Here is a tiny trained network, its code and every weight. The questions are about switching its units off for an input and a target symbol, where a switched-off unit gives its printed mean instead of its output.

import numpy as np


def w(rows, s, z=0):
    codes = np.array(rows[::2]) - 128.0
    scale = np.full(codes.shape[1], s)
    scale[-1] = z or s
    return codes * scale


def norm(h):
    return h / np.sqrt((h * h).mean(-1, keepdims=True) + 1e-5)


def softmax(a):
    e = np.exp(a - a.max(-1, keepdims=True))
    return e / e.sum(-1, keepdims=True)


def log_softmax(a):
    a = a - a.max(-1, keepdims=True)
    return a - np.log(np.exp(a).sum(-1, keepdims=True))


def net(x, mask):
    ids = ['αβγδεηθλμξστφψω'.index(c) for c in x.split()]
    T = len(ids)
    res = E[ids] + P[:T]
    u = 0
    for l in range(2):
        r = norm(res)
        for j in range(3):
            rows = slice(3 * j, 3 * j + 3)
            q, k, v = (r @ M[l][rows].T for M in (Q, K, V))
            z = softmax(np.where(np.tri(T) > 0, q @ k.T / 3**0.5, -1e9)) @ v
            o = O[l][rows]
            res = res + np.where(mask[u + j], z, o[:, -1]) @ o[:, :-1]
        u += 3
    return log_softmax(norm(res)[-1] @ U[:, :-1].T + U[:, -1])


Q, K, V, O = {}, {}, {}, {}
E = w([
[114,187,119],'α',
[140,166,126],'β',
[109,204,138],'γ',
[108,188,147],'δ',
[150,52,165],'ε',
[100,147,158],'η',
[98,152,147],'θ',
[161,4,166],'λ',
[136,79,155],'μ',
[245,194,87],'ξ',
[143,158,138],'σ',
[185,65,136],'τ',
[73,201,159],'φ',
[160,214,119],'ψ',
[107,144,159],'ω',
],0.022)
P = w([
[177,169,247],'0',
[99,185,66],'1',
[72,170,101],'2',
[215,144,218],'3',
[95,100,61],'4',
[75,170,100],'5',
[220,187,173],'6',
[101,77,65],'7',
[75,168,100],'8',
[205,176,242],'9',
[104,78,65],'10',
[77,165,100],'11',
[218,123,216],'12',
[106,76,64],'13',
],0.012)
Q[0] = w([
[58,95,44],'L0H1',
[65,146,93],'L0H1',
[117,95,227],'L0H1',
[204,36,135],'L0H2',
[94,78,125],'L0H2',
[78,249,112],'L0H2',
[152,160,227],'L0H3',
[126,136,145],'L0H3',
[78,133,48],'L0H3',
],0.011)
K[0] = w([
[43,21,102],'L0H1',
[79,184,107],'L0H1',
[148,207,159],'L0H1',
[174,30,94],'L0H2',
[35,84,67],'L0H2',
[151,246,123],'L0H2',
[227,15,155],'L0H3',
[7,140,121],'L0H3',
[91,255,119],'L0H3',
],0.011)
V[0] = w([
[246,175,134],'L0H1',
[203,96,73],'L0H1',
[156,48,69],'L0H1',
[165,165,254],'L0H2',
[152,239,106],'L0H2',
[70,175,91],'L0H2',
[151,178,64],'L0H3',
[113,180,142],'L0H3',
[182,34,185],'L0H3',
],0.0081)
O[0] = w([
[128,161,225,172],'L0H1',
[117,131,79,53],'L0H1',
[115,81,107,4],'L0H1',
[128,104,165,240],'L0H2',
[118,3,154,214],'L0H2',
[129,43,118,148],'L0H2',
[145,166,103,120],'L0H3',
[103,128,78,170],'L0H3',
[129,200,184,96],'L0H3',
],0.0076,0.0041)
Q[1] = w([
[70,96,168],'L1H1',
[195,90,108],'L1H1',
[162,153,199],'L1H1',
[115,50,9],'L1H2',
[134,134,159],'L1H2',
[54,112,70],'L1H2',
[50,112,137],'L1H3',
[85,101,186],'L1H3',
[103,79,137],'L1H3',
],0.012)
K[1] = w([
[185,208,249],'L1H1',
[142,56,69],'L1H1',
[44,92,152],'L1H1',
[149,95,154],'L1H2',
[63,147,164],'L1H2',
[139,69,104],'L1H2',
[138,246,200],'L1H3',
[146,118,234],'L1H3',
[150,135,207],'L1H3',
],0.012)
V[1] = w([
[122,135,90],'L1H1',
[112,135,113],'L1H1',
[164,245,57],'L1H1',
[116,201,181],'L1H2',
[47,162,107],'L1H2',
[86,151,165],'L1H2',
[130,168,108],'L1H3',
[162,124,141],'L1H3',
[178,193,58],'L1H3',
],0.012)
O[1] = w([
[113,146,213,52],'L1H1',
[74,74,103,99],'L1H1',
[168,139,74,32],'L1H1',
[133,82,98,198],'L1H2',
[96,215,167,166],'L1H2',
[148,120,153,199],'L1H2',
[152,124,240,101],'L1H3',
[253,43,185,168],'L1H3',
[58,127,115,1],'L1H3',
],0.0065,0.0032)
U = w([
[218,134,255,195],'α',
[180,187,228,175],'β',
[105,198,111,89],'γ',
[195,92,73,102],'δ',
[104,209,125,111],'ε',
[103,138,48,120],'η',
[179,218,105,74],'θ',
[64,83,126,151],'λ',
[213,34,118,188],'μ',
[69,180,124,78],'ξ',
[62,60,205,25],'σ',
[55,164,174,46],'τ',
[239,138,59,157],'φ',
[72,53,224,2],'ψ',
[29,139,193,56],'ω',
],0.015,0.0055)

Each question gives the input, a string of symbols that net reads in full, and the target symbol t.
The units are the heads (3 rows each of Q, K, V and O). Each row of codes is followed by its name. A weight is (code - 128) times the scale printed after its matrix; where a second scale follows, it is the last column's (O and U).
mask holds one flag per head, layer by layer. A switched-off head (its flag False) gives its mean, the last column of its rows in O, instead of its output. The means were averaged over made-up inputs and are rounded, as every weight is.
A unit's drop is (log p(t) with every unit on - log p(t) with that unit switched off) / (log p(t) with every unit on - log p(t) with every unit switched off).
The circuit of an input: a set's keep is (log p(t) with only the set's units on - log p(t) with every unit switched off) / (log p(t) with every unit on - log p(t) with every unit switched off). Starting from all 6 units, units are removed one at a time, each time the one whose removal leaves the highest keep (on an exact tie, the one counted first), for as long as the keep stays at least 0.8.
units of the circuit, in order: the units of the circuit, biggest drop first
unit that matters most: the unit with the biggest drop
heads that matter: for each layer, one digit per head in row order, 1 if its drop is at least 0.15 and else 0, layers parted by /
drop of u: that unit's drop, to one decimal
input λ θ β σ β, target μ: heads that matter => 010 / 000
input α δ τ λ ε μ γ φ α, target η: unit that matters most => L1H1
input σ α ω λ ψ γ ε α α ε, target β: units of the circuit, in order => [L0H2, L0H3]
input δ ω λ μ δ α β σ θ β σ ω δ ψ, target η: units of the circuit, in order => [L1H3, L0H3]
input ω μ ψ γ ψ, target η: units of the circuit, in order => [L1H3, L0H1]
input β α μ λ λ α β ψ σ γ θ, target μ: units of the circuit, in order => [L0H2, L1H3]
input ψ α δ φ ω α, target η: units of the circuit, in order => [L0H3, L0H2]
input σ η λ τ ω λ λ λ θ, target λ: heads that matter => 100 / 000
input α λ η, target ψ: heads that matter => 010 / 000
input τ σ ω φ θ γ η φ, target λ: units of the circuit, in order => [L0H2, L0H3]
input ω γ β τ μ α ξ λ β λ ξ γ λ ω, target μ: heads that matter => 000 / 000
input δ ω λ ψ γ γ λ, target β: units of the circuit, in order => [L0H2, L0H3]
input τ τ ω η φ θ, target λ: heads that matter => 001 / 000
input α τ δ δ φ λ η α, target μ: units of the circuit, in order => [L0H2]
input γ α γ β μ λ ψ θ, target μ: drop of L0H2 => 0.2
input φ μ ω γ γ, target η: drop of L0H2 => 0.0
input η ω λ, target α: drop of L0H2 => 0.7
